Below are the code and all the weights of a small trained network. Each question names an input and a target symbol and asks about switching units off, where a switched-off unit gives its printed mean instead of its output.

import numpy as np


def w(rows, s, z=0):
    codes = np.array(rows[::2]) - 128.0
    scale = np.full(codes.shape[1], s)
    scale[-1] = z or s
    return codes * scale


def norm(h):
    return h / np.sqrt((h * h).mean(-1, keepdims=True) + 1e-5)


def f(y):
    return np.maximum(y, 0)


def softmax(a):
    e = np.exp(a - a.max(-1, keepdims=True))
    return e / e.sum(-1, keepdims=True)


def log_softmax(a):
    a = a - a.max(-1, keepdims=True)
    return a - np.log(np.exp(a).sum(-1, keepdims=True))


def net(x, mask):
    ids = ['αβγεζθλμστφ'.index(c) for c in x.split()]
    T = len(ids)
    res = E[ids] + P[:T]
    r = norm(res)
    for j in range(3):
        rows = slice(3 * j, 3 * j + 3)
        q, k, v = (r @ M[0][rows].T for M in (Q, K, V))
        z = softmax(np.where(np.tri(T) > 0, q @ k.T / 3**0.5, -1e9)) @ v
        o = O[0][rows]
        res = res + np.where(mask[j], z, o[:, -1]) @ o[:, :-1]
    y = f(norm(res) @ A[0][:, :-1].T + A[0][:, -1])
    res = res + np.where(mask[3:7], y, B[0][:, -1]) @ B[0][:, :-1]
    return log_softmax(norm(res)[-1] @ U[:, :-1].T + U[:, -1])


Q, K, V, O, A, B = {}, {}, {}, {}, {}, {}
E = w([
[78,88,90],'α',
[168,93,125],'β',
[151,78,149],'γ',
[102,251,78],'ε',
[155,88,123],'ζ',
[167,92,125],'θ',
[173,98,136],'λ',
[122,87,21],'μ',
[175,139,203],'σ',
[185,228,149],'τ',
[128,153,153],'φ',
],0.024)
P = w([
[255,165,108],'0',
[231,156,111],'1',
[209,149,112],'2',
[186,144,114],'3',
[163,142,121],'4',
[147,142,123],'5',
[129,143,134],'6',
[111,145,138],'7',
[98,146,149],'8',
[80,152,148],'9',
[60,157,157],'10',
[38,155,152],'11',
[19,167,153],'12',
[24,188,162],'13',
],0.0062)
Q[0] = w([
[171,143,103],'H1',
[78,250,93],'H1',
[160,145,158],'H1',
[113,146,130],'H2',
[98,136,80],'H2',
[115,65,158],'H2',
[188,114,67],'H3',
[91,125,152],'H3',
[125,150,156],'H3',
],0.02)
K[0] = w([
[204,154,120],'H1',
[91,254,123],'H1',
[146,141,145],'H1',
[106,214,100],'H2',
[242,183,106],'H2',
[77,121,156],'H2',
[190,78,129],'H3',
[22,131,108],'H3',
[136,204,109],'H3',
],0.013)
V[0] = w([
[8,57,113],'H1',
[111,49,2],'H1',
[71,212,28],'H1',
[146,88,167],'H2',
[190,193,13],'H2',
[114,199,208],'H2',
[119,117,115],'H3',
[190,144,58],'H3',
[163,46,209],'H3',
],0.0078)
O[0] = w([
[225,163,83,37],'H1',
[254,202,151,145],'H1',
[111,93,119,2],'H1',
[207,123,83,175],'H2',
[118,197,71,148],'H2',
[78,144,150,68],'H2',
[130,130,135,122],'H3',
[105,137,183,189],'H3',
[128,184,136,221],'H3',
],0.0082,0.0059)
A[0] = w([
[159,135,4,3],'N1',
[86,155,56,82],'N2',
[169,81,135,24],'N3',
[254,156,170,128],'N4',
],0.0098,0.0026)
B[0] = w([
[107,67,54,141],'N1',
[250,145,143,142],'N2',
[112,87,107,146],'N3',
[83,132,132,250],'N4',
],0.015,0.012)
U = w([
[163,89,93,255],'α',
[143,104,144,100],'β',
[187,10,176,138],'γ',
[134,187,89,155],'ε',
[113,162,133,93],'ζ',
[141,122,153,105],'θ',
[254,143,178,127],'λ',
[144,122,140,103],'μ',
[135,127,164,104],'σ',
[110,143,162,100],'τ',
[43,86,119,143],'φ',
],0.019,0.0098)

Each question gives the input, a string of symbols that net reads in full, and the target symbol t.
The units are the heads (3 rows each of Q, K, V and O) and the neurons (one row each of A and B). Each row of codes is followed by its name. A weight is (code - 128) times the scale printed after its matrix; where a second scale follows, it is the last column's (O, A, B and U).
mask holds one flag per unit, heads first, then neurons. A switched-off unit (its flag False) gives its mean, the last column of its rows in O or B, instead of its output. The means were averaged over made-up inputs and are rounded, as every weight is.
A unit's drop is (log p(t) with every unit on - log p(t) with that unit switched off) / (log p(t) with every unit on - log p(t) with every unit switched off).
The circuit of an input: a set's keep is (log p(t) with only the set's units on - log p(t) with every unit switched off) / (log p(t) with every unit on - log p(t) with every unit switched off). Starting from all 7 units, units are removed one at a time, each time the one whose removal leaves the highest keep (on an exact tie, the one counted first), for as long as the keep stays at least 0.8.
circuit, biggest first: the units of the circuit, biggest drop first
most important unit: the unit with the biggest drop
heads that matter: for each layer, one digit per head in row order, 1 if its drop is at least 0.15 and else 0, layers parted by /
drop when u is switched off: that unit's drop, to one decimal
input τ ε θ β β ζ τ ζ θ τ ζ ζ γ, target γ: most important unit -> H2
input ζ φ α λ β, target φ: circuit, biggest first -> [N4, N2]
input α ζ τ ζ λ ζ ζ λ, target λ: heads that matter -> 110
input λ β λ λ, target φ: heads that matter -> 100
input ζ φ γ ε θ ζ ε μ φ φ φ ζ ζ λ, target λ: heads that matter -> 100
input ζ ζ β, target λ: heads that matter -> 111
input ζ θ φ φ β φ φ α, target α: circuit, biggest first -> [H1, N2]
input ζ ζ θ φ γ α, target α: heads that matter -> 000
input ε θ σ β θ ζ β μ γ φ σ λ γ β, target γ: heads that matter -> 010
input β θ σ ζ ε β μ φ ε μ φ ζ λ γ, target γ: heads that matter -> 011
input λ β φ σ β γ γ β φ β γ ζ, target γ: heads that matter -> 010
input φ γ φ ε φ β ζ β ζ θ, target λ: heads that matter -> 110
input ε β ζ β α ε λ θ, target φ: drop when N2 is switched off -> 0.5
input φ β ζ ζ, target λ: drop when N3 is switched off -> 0.0
input λ λ ζ, target φ: drop when H1 is switched off -> 0.1
input ζ ε ζ ζ β, target λ: circuit, biggest first -> [H1]
